Below is a small trained network, with its code and all its weights. Each question gives an input and a class and asks what happens when units are switched off, that is, made to give their printed mean instead of their output.

import numpy as np


def w(rows, s, z=0):
    codes = np.array(rows[::2]) - 128.0
    scale = np.full(codes.shape[1], s)
    scale[-1] = z or s
    return codes * scale


def norm(h):
    return h / np.sqrt((h * h).mean(-1, keepdims=True) + 1e-5)


def f(y):
    return np.maximum(y, 0)


def log_softmax(a):
    a = a - a.max(-1, keepdims=True)
    return a - np.log(np.exp(a).sum(-1, keepdims=True))


def net(x, mask):
    res = np.array(x, float).reshape(1, 3) / 4 @ E
    u = 0
    for l in range(3):
        y = f(norm(res) @ A[l][:, :-1].T + A[l][:, -1])
        res = res + np.where(mask[u : u + 5], y, B[l][:, -1]) @ B[l][:, :-1]
        u += 5
    return log_softmax(norm(res)[-1] @ U[:, :-1].T + U[:, -1])


A, B = {}, {}
E = w([
[140,226,108,121,162,87,79],'x0',
[149,42,100,118,114,131,3],'x1',
[7,126,115,83,178,210,107],'x2',
],0.0071)
A[0] = w([
[136,105,108,139,133,125,215,2],'0.n1',
[142,11,129,150,111,156,116,144],'0.n2',
[54,119,91,121,165,160,108,46],'0.n3',
[137,7,122,171,111,145,210,145],'0.n4',
[58,30,137,114,118,176,197,133],'0.n5',
],0.011,0.0032)
B[0] = w([
[100,103,209,189,139,150,150,178],'0.n1',
[146,67,111,70,93,11,128,222],'0.n2',
[55,134,202,141,41,103,125,196],'0.n3',
[166,211,172,11,87,172,57,245],'0.n4',
[113,79,75,245,232,164,217,254],'0.n5',
],0.011,0.0082)
A[1] = w([
[177,127,106,161,127,58,146,186],'1.n1',
[182,98,34,186,172,142,83,22],'1.n2',
[175,194,189,98,76,192,92,4],'1.n3',
[77,34,93,123,157,130,2,132],'1.n4',
[133,44,113,159,146,74,22,79],'1.n5',
],0.013,0.003)
B[1] = w([
[160,138,139,126,101,159,102,245],'1.n1',
[114,49,73,146,77,251,121,154],'1.n2',
[126,78,133,161,159,124,169,221],'1.n3',
[177,169,201,166,40,102,163,253],'1.n4',
[88,112,55,132,227,173,131,254],'1.n5',
],0.016,0.0064)
A[2] = w([
[146,188,240,85,148,216,109,111],'2.n1',
[4,188,123,40,176,84,73,24],'2.n2',
[38,130,151,120,163,169,190,113],'2.n3',
[126,222,177,164,70,114,49,89],'2.n4',
[111,61,136,136,119,97,203,6],'2.n5',
],0.014,0.002)
B[2] = w([
[61,114,138,173,68,80,118,224],'2.n1',
[59,66,140,6,141,110,185,149],'2.n2',
[174,124,91,63,150,124,100,254],'2.n3',
[120,225,54,134,134,141,95,210],'2.n4',
[108,156,183,179,122,124,125,229],'2.n5',
],0.018,0.0096)
U = w([
[119,107,208,177,108,89,150,251],'0',
[99,219,79,154,77,108,79,131],'1',
[211,92,138,49,101,83,77,100],'2',
[168,104,64,159,136,193,90,81],'3',
[109,114,138,123,250,167,162,63],'4',
[76,144,98,7,155,93,120,77],'5',
],0.017,0.003)

Each question gives the input, the list of numbers given to net, and the class t.
The units are the neurons (one row each of A and B). Each row of codes is followed by its name. A weight is (code - 128) times the scale printed after its matrix; where a second scale follows, it is the last column's (A, B and U).
mask holds one flag per neuron, layer by layer. A switched-off neuron (its flag False) gives its mean, the last column of its row in B, instead of its output. The means were averaged over made-up inputs and are rounded, as every weight is.
A unit's drop is (log p(t) with every unit on - log p(t) with that unit switched off) / (log p(t) with every unit on - log p(t) with every unit switched off).
The circuit of an input: a set's keep is (log p(t) with only the set's units on - log p(t) with every unit switched off) / (log p(t) with every unit on - log p(t) with every unit switched off). Starting from the 12 units with the biggest drops (on a tie, the unit counted first), units are removed one at a time, each time the one whose removal leaves the highest keep (on an exact tie, the one counted first), for as long as the keep stays at least 0.8.
units of the circuit, in order: the units of the circuit, biggest drop first
k most important neurons: the k neurons with the biggest drops, biggest first
top k neurons in layer l: the k neurons of layer l with the biggest drops, biggest first
drop when u is switched off: that unit's drop, to one decimal
input [-6,2,0], class 2: 2 most important neurons : (0.n4, 0.n2)
input [-5,4,1], class 0: 4 most important neurons : (0.n5, 1.n4, 2.n3, 2.n5)
input [6,-7,7], class 5: 2 most important neurons : (2.n2, 1.n4)
input [-3,7,0], class 2: 4 most important neurons : (0.n2, 1.n4, 1.n3, 0.n4)
input [1,-4,4], class 5: 2 most important neurons : (1.n4, 2.n3)
input [-3,-4,6], class 4: most important neuron : (0.n5)
input [2,8,-3], class 3: 2 most important neurons : (1.n5, 0.n4)
input [5,-4,1], class 5: 3 most important neurons : (1.n4, 0.n5, 0.n2)
input [7,5,0], class 3: units of the circuit, in order : (1.n2, 0.n3)
input [-2,8,-2], class 2: 3 most important neurons : (0.n5, 0.n2, 1.n4)
input [-1,5,-7], class 2: 2 most important neurons : (0.n5, 0.n2)
input [-5,3,8], class 0: 3 most important neurons : (1.n4, 0.n5, 0.n3)
input [6,-7,2], class 5: 3 most important neurons : (1.n4, 2.n2, 0.n5)
input [5,-7,2], class 5: top 2 neurons in layer 1 : (1.n4, 1.n1)
input [1,-7,5], class 5: units of the circuit, in order : (2.n3)
input [-8,4,-2], class 2: 2 most important neurons : (0.n2, 0.n4)
input [-1,4,-3], class 2: 3 most important neurons : (0.n2, 0.n5, 1.n5)
input [-2,6,4], class 0: top 2 neurons in layer 0 : (0.n2, 0.n3)
input [-8,6,1], class 0: top 3 neurons in layer 0 : (0.n5, 0.n4, 0.n2)
input [1,-8,3], class 5: top neuron in layer 1 : (1.n4)
input [-7,7,0], class 2: top 3 neurons in layer 0 : (0.n2, 0.n4, 0.n1)
input [-3,-3,5], class 4: top 2 neurons in layer 0 : (0.n5, 0.n3)
input [3,-8,3], class 5: units of the circuit, in order : (0.n5, 2.n2)
input [-7,5,2], class 0: top 2 neurons in layer 0 : (0.n5, 0.n4)
input [2,5,0], class 3: top 2 neurons in layer 2 : (2.n1, 2.n5)
input [4,0,4], class 5: top 2 neurons in layer 0 : (0.n3, 0.n2)
input [4,-2,8], class 5: units of the circuit, in order : (2.n2)
input [6,5,-3], class 3: drop when 0.n4 is switched off : 0.1
